Here is a tiny trained network, its code and every weight. The questions are about switching its units off for an input and a target symbol, where a switched-off unit gives its printed mean instead of its output.

import numpy as np


def w(rows, s, z=0):
    codes = np.array(rows[::2]) - 128.0
    scale = np.full(codes.shape[1], s)
    scale[-1] = z or s
    return codes * scale


def f(y):
    return y / 2 * (1 + np.tanh(0.7978845608 * (y + 0.044715 * y**3)))


def softmax(a):
    e = np.exp(a - a.max(-1, keepdims=True))
    return e / e.sum(-1, keepdims=True)


def log_softmax(a):
    a = a - a.max(-1, keepdims=True)
    return a - np.log(np.exp(a).sum(-1, keepdims=True))


def net(x, mask):
    ids = ['βγδζηλμξσψω'.index(c) for c in x.split()]
    T = len(ids)
    res = E[ids] + P[:T]
    u = 0
    for l in range(3):
        q, k, v = (res @ M[l].T for M in (Q, K, V))
        z = softmax(np.where(np.tri(T) > 0, q @ k.T / 3**0.5, -1e9)) @ v
        res = res + np.where(mask[u], z, O[l][:, -1]) @ O[l][:, :-1]
        u += 1
        y = f(res @ A[l][:, :-1].T + A[l][:, -1])
        res = res + np.where(mask[u : u + 4], y, B[l][:, -1]) @ B[l][:, :-1]
        u += 4
    return log_softmax(res[-1] @ U[:, :-1].T + U[:, -1])


Q, K, V, O, A, B = {}, {}, {}, {}, {}, {}
E = w([
[165,186,187],'β',
[134,42,119],'γ',
[154,175,118],'δ',
[79,96,149],'ζ',
[163,57,140],'η',
[121,214,185],'λ',
[119,27,88],'μ',
[71,92,194],'ξ',
[211,143,125],'σ',
[245,152,120],'ψ',
[4,166,241],'ω',
],0.017)
P = w([
[114,212,82],'0',
[127,158,88],'1',
[132,150,117],'2',
[141,141,104],'3',
[137,140,93],'4',
[138,137,86],'5',
[64,148,2],'6',
],0.0043)
Q[0] = w([
[64,80,121],'0.h1',
[137,177,128],'0.h1',
[25,200,6],'0.h1',
],0.013)
K[0] = w([
[62,115,9],'0.h1',
[184,220,17],'0.h1',
[78,254,18],'0.h1',
],0.0084)
V[0] = w([
[125,95,239],'0.h1',
[34,136,254],'0.h1',
[197,102,182],'0.h1',
],0.0047)
O[0] = w([
[231,88,150,224],'0.h1',
[254,145,147,250],'0.h1',
[46,167,138,148],'0.h1',
],0.0051,0.0022)
A[0] = w([
[118,115,104,138],'0.n1',
[30,167,21,102],'0.n2',
[219,87,19,6],'0.n3',
[255,77,136,200],'0.n4',
],0.0052,0.0017)
B[0] = w([
[121,100,128,130],'0.n1',
[242,65,244,93],'0.n2',
[114,118,107,148],'0.n3',
[77,84,1,249],'0.n4',
],0.0081,0.0018)
Q[1] = w([
[30,149,196],'1.h1',
[151,151,176],'1.h1',
[119,64,6],'1.h1',
],0.013)
K[1] = w([
[108,144,163],'1.h1',
[100,89,157],'1.h1',
[250,108,149],'1.h1',
],0.022)
V[1] = w([
[215,203,1],'1.h1',
[111,64,145],'1.h1',
[93,184,66],'1.h1',
],0.0083)
O[1] = w([
[246,189,39,2],'1.h1',
[93,185,3,163],'1.h1',
[126,147,242,82],'1.h1',
],0.006,0.0029)
A[1] = w([
[83,107,245,85],'1.n1',
[60,245,221,1],'1.n2',
[176,2,136,157],'1.n3',
[194,146,137,95],'1.n4',
],0.0079,0.0098)
B[1] = w([
[181,55,132,241],'1.n1',
[254,86,10,148],'1.n2',
[66,253,71,253],'1.n3',
[242,140,198,123],'1.n4',
],0.008,0.005)
Q[2] = w([
[192,2,52],'2.h1',
[194,53,175],'2.h1',
[214,154,137],'2.h1',
],0.0088)
K[2] = w([
[64,141,182],'2.h1',
[163,254,81],'2.h1',
[64,209,206],'2.h1',
],0.0058)
V[2] = w([
[169,107,62],'2.h1',
[214,107,1],'2.h1',
[163,67,164],'2.h1',
],0.0083)
O[2] = w([
[164,112,72,89],'2.h1',
[175,162,100,9],'2.h1',
[153,8,155,89],'2.h1',
],0.011,0.0012)
A[2] = w([
[101,87,181,69],'2.n1',
[7,203,125,153],'2.n2',
[159,226,236,232],'2.n3',
[165,40,113,4],'2.n4',
],0.011,0.0027)
B[2] = w([
[216,71,12,183],'2.n1',
[85,160,162,255],'2.n2',
[120,203,253,175],'2.n3',
[102,146,29,148],'2.n4',
],0.0063,0.008)
U = w([
[125,137,239,94],'β',
[50,238,58,44],'γ',
[161,173,127,204],'δ',
[3,87,183,254],'ζ',
[95,179,58,79],'η',
[172,135,195,85],'λ',
[47,199,40,67],'μ',
[43,18,196,150],'ξ',
[231,154,87,146],'σ',
[236,161,124,45],'ψ',
[221,1,83,63],'ω',
],0.0075,0.0058)

Each question gives the input, a string of symbols that net reads in full, and the target symbol t.
The units are the heads (3 rows each of Q, K, V and O) and the neurons (one row each of A and B). Each row of codes is followed by its name. A weight is (code - 128) times the scale printed after its matrix; where a second scale follows, it is the last column's (O, A, B and U).
mask holds one flag per unit, layer by layer, with each layer's heads first. A switched-off unit (its flag False) gives its mean, the last column of its rows in O or B, instead of its output. The means were averaged over made-up inputs and are rounded, as every weight is.
A unit's drop is (log p(t) with every unit on - log p(t) with that unit switched off) / (log p(t) with every unit on - log p(t) with every unit switched off).
The circuit of an input: a set's keep is (log p(t) with only the set's units on - log p(t) with every unit switched off) / (log p(t) with every unit on - log p(t) with every unit switched off). Starting from the 12 units with the biggest drops (on a tie, the unit counted first), units are removed one at a time, each time the one whose removal leaves the highest keep (on an exact tie, the one counted first), for as long as the keep stays at least 0.8.
units of the circuit, in order: the units of the circuit, biggest drop first
unit that matters most: the unit with the biggest drop
k most important neurons: the k neurons with the biggest drops, biggest first
top k neurons in layer l: the k neurons of layer l with the biggest drops, biggest first
input ξ η μ, target μ: units of the circuit, in order	1.n3
input ξ μ μ γ ξ ξ β, target ζ: top 2 neurons in layer 2	2.n1, 2.n2
input δ γ β, target β: 2 most important neurons	2.n3, 1.n3
input δ ω ξ ξ, target ω: 2 most important neurons	1.n1, 2.n1
input ξ β β β β, target β: 2 most important neurons	2.n3, 1.n1
input μ μ η γ ω γ, target ω: 2 most important neurons	1.n1, 1.n2
input μ δ ψ ω μ, target ω: 3 most important neurons	1.n3, 1.n1, 1.n2
input σ σ ω δ, target ω: top 2 neurons in layer 1	1.n2, 1.n1
input ξ ξ ξ δ, target ζ: units of the circuit, in order	2.h1, 1.h1
input β ω ξ λ, target ω: 3 most important neurons	1.n2, 1.n3, 1.n1
input γ ω μ γ, target ω: 3 most important neurons	1.n2, 1.n1, 1.n3
input ζ γ γ, target γ: 2 most important neurons	1.n3, 1.n1
input μ β η μ, target γ: units of the circuit, in order	1.n3, 2.h1, 1.n1
input β μ ψ η, target σ: units of the circuit, in order	1.h1
input β μ η, target γ: units of the circuit, in order	1.n3, 1.n1, 2.h1
input μ ω μ, target ω: top 3 neurons in layer 1	1.n2, 1.n1, 1.n3
input ζ ω ζ, target ω: 2 most important neurons	1.n2, 1.n1
input μ η μ ξ ξ μ, target ζ: 2 most important neurons	1.n3, 1.n1
input η δ η η, target μ: top 2 neurons in layer 1	1.n3, 1.n1
input ζ ξ ζ γ ξ β ω, target ω: 2 most important neurons	1.n2, 1.n1
input γ γ λ μ, target μ: unit that matters most	1.n3
